Here is a tiny trained network, its code and every weight. The questions are about switching its units off for an input and a class, where a switched-off unit gives its printed mean instead of its output.

import numpy as np


def w(rows, s, z=0):
    codes = np.array(rows[::2]) - 128.0
    scale = np.full(codes.shape[1], s)
    scale[-1] = z or s
    return codes * scale


def f(y):
    return y / 2 * (1 + np.tanh(0.7978845608 * (y + 0.044715 * y**3)))


def log_softmax(a):
    a = a - a.max(-1, keepdims=True)
    return a - np.log(np.exp(a).sum(-1, keepdims=True))


def net(x, mask):
    res = np.array(x, float).reshape(1, 6) / 4 @ E
    y = f(res @ A[0][:, :-1].T + A[0][:, -1])
    res = res + np.where(mask, y, B[0][:, -1]) @ B[0][:, :-1]
    return log_softmax(res[-1] @ U[:, :-1].T + U[:, -1])


A, B = {}, {}
E = w([
[132,130,140,116,130,137,128],'x0',
[112,136,118,143,133,106,108],'x1',
[191,102,228,181,73,47,139],'x2',
[90,234,187,139,133,87,216],'x3',
[127,139,113,135,131,112,114],'x4',
[157,93,96,30,203,2,167],'x5',
],0.0067)
A[0] = w([
[90,250,177,139,138,117,200,14],'N0',
[103,144,153,228,87,222,107,34],'N1',
[140,22,108,119,106,152,41,3],'N2',
[165,18,94,127,119,159,61,73],'N3',
[246,99,193,199,81,76,116,57],'N4',
[165,3,92,126,128,153,67,34],'N5',
[119,168,145,196,52,213,92,12],'N6',
[64,149,55,90,166,192,151,17],'N7',
[61,174,78,61,171,217,119,12],'N8',
[167,50,212,180,40,71,160,54],'N9',
],0.0061,0.0031)
B[0] = w([
[64,166,118,151,96,113,232,200],'N0',
[156,12,37,36,197,25,188,254],'N1',
[24,212,143,109,52,96,200,202],'N2',
[73,174,165,148,108,131,230,237],'N3',
[177,202,31,79,116,162,125,247],'N4',
[3,187,148,122,87,115,235,226],'N5',
[138,47,45,37,181,29,169,237],'N6',
[196,172,52,71,47,115,57,180],'N7',
[197,192,48,91,88,117,74,202],'N8',
[180,194,45,78,99,163,76,247],'N9',
],0.0072,0.0033)
U = w([
[148,23,99,57,205,33,167,52],'0',
[31,188,152,147,51,143,205,33],'1',
[222,197,89,99,50,172,32,36],'2',
[135,118,145,152,152,161,109,254],'3',
[117,100,144,153,145,149,98,239],'4',
[129,102,146,138,143,176,118,217],'5',
[118,55,244,209,144,203,1,35],'6',
],0.0089,0.0082)

Each question gives the input, the list of numbers given to net, and the class t.
The units are the neurons (one row each of A and B). Each row of codes is followed by its name. A weight is (code - 128) times the scale printed after its matrix; where a second scale follows, it is the last column's (A, B and U).
mask holds one flag per neuron, in row order. A switched-off neuron (its flag False) gives its mean, the last column of its row in B, instead of its output. The means were averaged over made-up inputs and are rounded, as every weight is.
A unit's drop is (log p(t) with every unit on - log p(t) with that unit switched off) / (log p(t) with every unit on - log p(t) with every unit switched off).
The circuit of an input: a set's keep is (log p(t) with only the set's units on - log p(t) with every unit switched off) / (log p(t) with every unit on - log p(t) with every unit switched off). Starting from all 10 units, units are removed one at a time, each time the one whose removal leaves the highest keep (on an exact tie, the one counted first), for as long as the keep stays at least 0.8.
circuit, biggest first: the units of the circuit, biggest drop first
k most important neurons: the k neurons with the biggest drops, biggest first
drop when u is switched off: that unit's drop, to one decimal
input [0,-6,-4,-7,-7,-6], class 1: circuit, biggest first => [N2 N5]
input [-5,4,-6,3,3,-5], class 2: circuit, biggest first => [N8]
input [-8,8,8,7,8,7], class 2: 2 most important neurons => [N9 N4]
input [-1,-3,7,-2,1,3], class 2: circuit, biggest first => [N9 N4]
input [0,-6,6,3,3,0], class 2: circuit, biggest first => [N9 N4]
input [6,6,5,-8,5,5], class 1: 3 most important neurons => [N5 N2 N3]
input [4,-8,8,-6,-3,1], class 2: 2 most important neurons => [N9 N4]
input [6,-5,4,8,-3,6], class 1: 3 most important neurons => [N0 N1 N6]
input [4,-2,5,-7,1,-2], class 1: 3 most important neurons => [N5 N2 N3]
input [2,-1,-5,5,6,-6], class 0: drop when N4 is switched off => 0.0
input [1,1,5,-1,7,5], class 5: drop when N8 is switched off => 0.1
input [-8,1,8,0,6,3], class 2: drop when N9 is switched off => 0.2
